Below are the code and all the weights of a small trained network. Each question names an input and a class and asks about switching units off, where a switched-off unit gives its printed mean instead of its output.

import numpy as np


def w(rows, s, z=0):
    codes = np.array(rows[::2]) - 128.0
    scale = np.full(codes.shape[1], s)
    scale[-1] = z or s
    return codes * scale


def norm(h):
    return h / np.sqrt((h * h).mean(-1, keepdims=True) + 1e-5)


def f(y):
    return y / 2 * (1 + np.tanh(0.7978845608 * (y + 0.044715 * y**3)))


def log_softmax(a):
    a = a - a.max(-1, keepdims=True)
    return a - np.log(np.exp(a).sum(-1, keepdims=True))


def net(x, mask):
    res = np.array(x, float).reshape(1, 5) / 4 @ E
    u = 0
    for l in range(3):
        y = f(norm(res) @ A[l][:, :-1].T + A[l][:, -1])
        res = res + np.where(mask[u : u + 11], y, B[l][:, -1]) @ B[l][:, :-1]
        u += 11
    return log_softmax(norm(res)[-1] @ U[:, :-1].T + U[:, -1])


A, B = {}, {}
E = w([
[123,122,128,123,127,129,128,126,130,128],'x0',
[77,136,146,141,155,206,146,147,130,253],'x1',
[86,124,126,207,81,32,67,108,114,185],'x2',
[129,130,128,131,128,127,129,129,128,128],'x3',
[198,19,126,162,29,155,177,163,130,147],'x4',
],0.015)
A[0] = w([
[154,81,120,137,58,143,131,133,132,111,84],'0.n1',
[114,125,127,143,131,109,120,117,129,194,21],'0.n2',
[75,127,118,177,102,2,78,118,118,197,92],'0.n3',
[108,100,126,183,71,20,87,113,116,187,100],'0.n4',
[113,122,126,141,119,207,143,141,116,254,2],'0.n5',
[95,127,127,118,175,99,127,121,140,128,206],'0.n6',
[107,131,128,139,121,114,111,133,138,173,48],'0.n7',
[153,165,132,203,160,142,143,149,121,100,147],'0.n8',
[55,195,126,117,231,176,104,120,118,230,92],'0.n9',
[94,204,127,118,208,85,101,125,116,81,176],'0.n10',
[45,70,126,94,124,121,121,120,128,111,106],'0.n11',
],0.02,0.0058)
B[0] = w([
[134,142,135,158,177,112,162,122,115,105,184],'0.n1',
[94,128,169,171,138,124,128,166,98,165,157],'0.n2',
[96,138,204,168,194,52,165,86,189,124,255],'0.n3',
[117,144,47,70,3,158,123,167,101,94,244],'0.n4',
[126,124,137,115,122,159,98,80,173,187,209],'0.n5',
[123,115,158,83,169,98,65,119,109,144,171],'0.n6',
[105,126,160,143,140,126,121,176,126,157,151],'0.n7',
[119,123,123,105,158,112,98,130,141,122,136],'0.n8',
[126,157,107,138,146,122,175,180,44,75,230],'0.n9',
[140,119,128,116,96,173,112,75,200,163,236],'0.n10',
[146,130,122,104,148,121,106,121,136,125,129],'0.n11',
],0.035,0.022)
A[1] = w([
[159,93,115,190,165,118,134,188,143,87,72],'1.n1',
[175,100,89,144,148,155,64,181,68,134,50],'1.n2',
[127,94,108,124,96,115,101,157,108,175,88],'1.n3',
[114,88,141,186,77,190,182,146,132,235,79],'1.n4',
[119,98,128,135,66,170,67,185,117,161,3],'1.n5',
[198,74,84,155,107,67,144,156,75,64,111],'1.n6',
[177,78,124,139,151,184,95,110,114,189,52],'1.n7',
[163,80,92,130,164,172,91,127,139,172,64],'1.n8',
[169,106,71,104,125,182,99,80,109,167,90],'1.n9',
[145,87,46,122,3,139,31,205,92,167,93],'1.n10',
[132,88,128,152,69,126,77,147,103,163,74],'1.n11',
],0.025,0.0051)
B[1] = w([
[118,77,208,73,184,126,231,205,216,168,177],'1.n1',
[112,126,94,31,106,113,148,158,130,52,146],'1.n2',
[121,151,175,157,105,141,185,99,136,149,135],'1.n3',
[139,127,122,82,139,123,84,61,253,96,254],'1.n4',
[143,92,153,177,132,94,158,34,51,185,147],'1.n5',
[220,88,156,198,122,137,158,118,40,99,226],'1.n6',
[179,173,140,145,153,199,21,217,87,62,216],'1.n7',
[178,170,139,144,192,167,74,157,125,46,201],'1.n8',
[140,130,167,204,147,146,75,242,172,93,243],'1.n9',
[24,204,77,158,34,5,103,80,157,107,165],'1.n10',
[86,128,116,123,94,140,188,117,103,192,140],'1.n11',
],0.022,0.011)
A[2] = w([
[111,90,142,112,88,122,93,3,229,234,5],'2.n1',
[202,92,156,105,139,190,99,91,43,165,169],'2.n2',
[162,115,121,120,133,178,76,126,161,158,13],'2.n3',
[109,126,79,103,50,198,148,59,193,237,62],'2.n4',
[143,97,125,62,106,202,102,87,147,167,89],'2.n5',
[67,121,125,119,88,48,85,153,140,142,4],'2.n6',
[120,106,79,144,99,123,142,95,126,186,120],'2.n7',
[123,101,31,14,104,166,166,141,24,121,15],'2.n8',
[87,101,106,209,189,64,118,123,79,230,82],'2.n9',
[145,114,132,98,163,173,122,112,160,196,37],'2.n10',
[142,58,188,48,138,107,167,91,195,141,83],'2.n11',
],0.022,0.0036)
B[2] = w([
[48,89,83,155,64,143,141,92,201,252,250],'2.n1',
[144,61,126,121,149,148,169,207,180,198,161],'2.n2',
[169,129,176,42,117,99,108,109,115,42,187],'2.n3',
[122,99,119,130,150,67,107,68,146,159,195],'2.n4',
[156,146,152,159,157,126,121,148,121,59,163],'2.n5',
[229,87,105,125,212,217,76,97,74,153,201],'2.n6',
[118,118,195,79,109,131,127,124,132,82,139],'2.n7',
[93,122,36,78,101,157,115,134,129,190,174],'2.n8',
[124,134,198,126,126,79,115,99,107,86,143],'2.n9',
[166,133,117,124,129,133,115,156,113,67,152],'2.n10',
[136,99,109,173,76,143,95,123,119,180,197],'2.n11',
],0.032,0.019)
U = w([
[185,123,165,93,180,206,47,187,197,43,194],'0',
[56,115,132,165,91,94,75,27,202,174,253],'1',
[63,160,13,34,162,182,157,208,42,130,97],'2',
[25,186,215,154,232,57,178,124,10,125,63],'3',
[197,37,179,191,171,130,238,203,91,119,75],'4',
[137,127,41,175,28,47,192,123,32,15,29],'5',
],0.013,0.0022)

Each question gives the input, the list of numbers given to net, and the class t.
The units are the neurons (one row each of A and B). Each row of codes is followed by its name. A weight is (code - 128) times the scale printed after its matrix; where a second scale follows, it is the last column's (A, B and U).
mask holds one flag per neuron, layer by layer. A switched-off neuron (its flag False) gives its mean, the last column of its row in B, instead of its output. The means were averaged over made-up inputs and are rounded, as every weight is.
A unit's drop is (log p(t) with every unit on - log p(t) with that unit switched off) / (log p(t) with every unit on - log p(t) with every unit switched off).
The circuit of an input: a set's keep is (log p(t) with only the set's units on - log p(t) with every unit switched off) / (log p(t) with every unit on - log p(t) with every unit switched off). Starting from the 12 units with the biggest drops (on a tie, the unit counted first), units are removed one at a time, each time the one whose removal leaves the highest keep (on an exact tie, the one counted first), for as long as the keep stays at least 0.8.
circuit, biggest first: the units of the circuit, biggest drop first
unit that matters most: the unit with the biggest drop
top k neurons: the k neurons with the biggest drops, biggest first
k most important neurons of layer l: the k neurons of layer l with the biggest drops, biggest first
drop when u is switched off: that unit's drop, to one decimal
input [-8,1,-8,-2,7], class 0: top 3 neurons	(0.n9 0.n3 0.n4)
input [4,-5,-5,-2,6], class 4: unit that matters most	0.n4
input [3,-4,4,0,1], class 5: top 3 neurons	(0.n4 0.n10 0.n5)
input [2,-8,4,4,1], class 5: 2 most important neurons of layer 0	(0.n5 0.n4)
input [6,-5,0,-1,2], class 4: 2 most important neurons of layer 0	(0.n4 0.n1)
input [-3,-1,-4,-7,3], class 4: top 2 neurons	(0.n4 0.n10)
input [5,8,-2,-7,-8], class 2: 2 most important neurons of layer 0	(0.n9 0.n3)
input [-5,-1,7,0,3], class 5: top 3 neurons	(0.n4 0.n10 0.n5)
input [-4,-3,-2,4,1], class 4: 2 most important neurons of layer 0	(0.n4 0.n10)
input [6,2,-2,-8,8], class 0: top 3 neurons	(0.n3 0.n4 0.n9)
input [-8,-6,-1,5,-7], class 0: top 2 neurons	(0.n3 0.n4)
input [-8,-3,-5,4,2], class 4: top 2 neurons	(0.n4 0.n10)
input [0,-3,0,0,4], class 4: top 2 neurons	(0.n1 0.n4)
input [4,0,-4,7,-2], class 0: 2 most important neurons of layer 0	(0.n3 0.n10)
input [5,4,-1,2,3], class 0: top 2 neurons	(0.n4 0.n3)
input [-1,0,5,4,1], class 5: circuit, biggest first	(0.n4)
input [8,7,2,1,-7], class 3: top 2 neurons	(0.n9 0.n4)
input [-2,-4,-7,3,3], class 4: top 3 neurons	(0.n4 0.n10 0.n5)
input [-6,3,0,-5,-4], class 2: top 2 neurons	(0.n9 0.n3)
input [-7,2,0,1,-4], class 2: drop when 0.n3 is switched off	0.7
input [-7,-3,-7,-2,8], class 4: drop when 0.n10 is switched off	0.3
input [-5,0,-3,-2,-1], class 0: drop when 0.n4 is switched off	2.6
input [-3,3,2,-5,-7], class 3: 2 most important neurons of layer 0	(0.n9 0.n4)
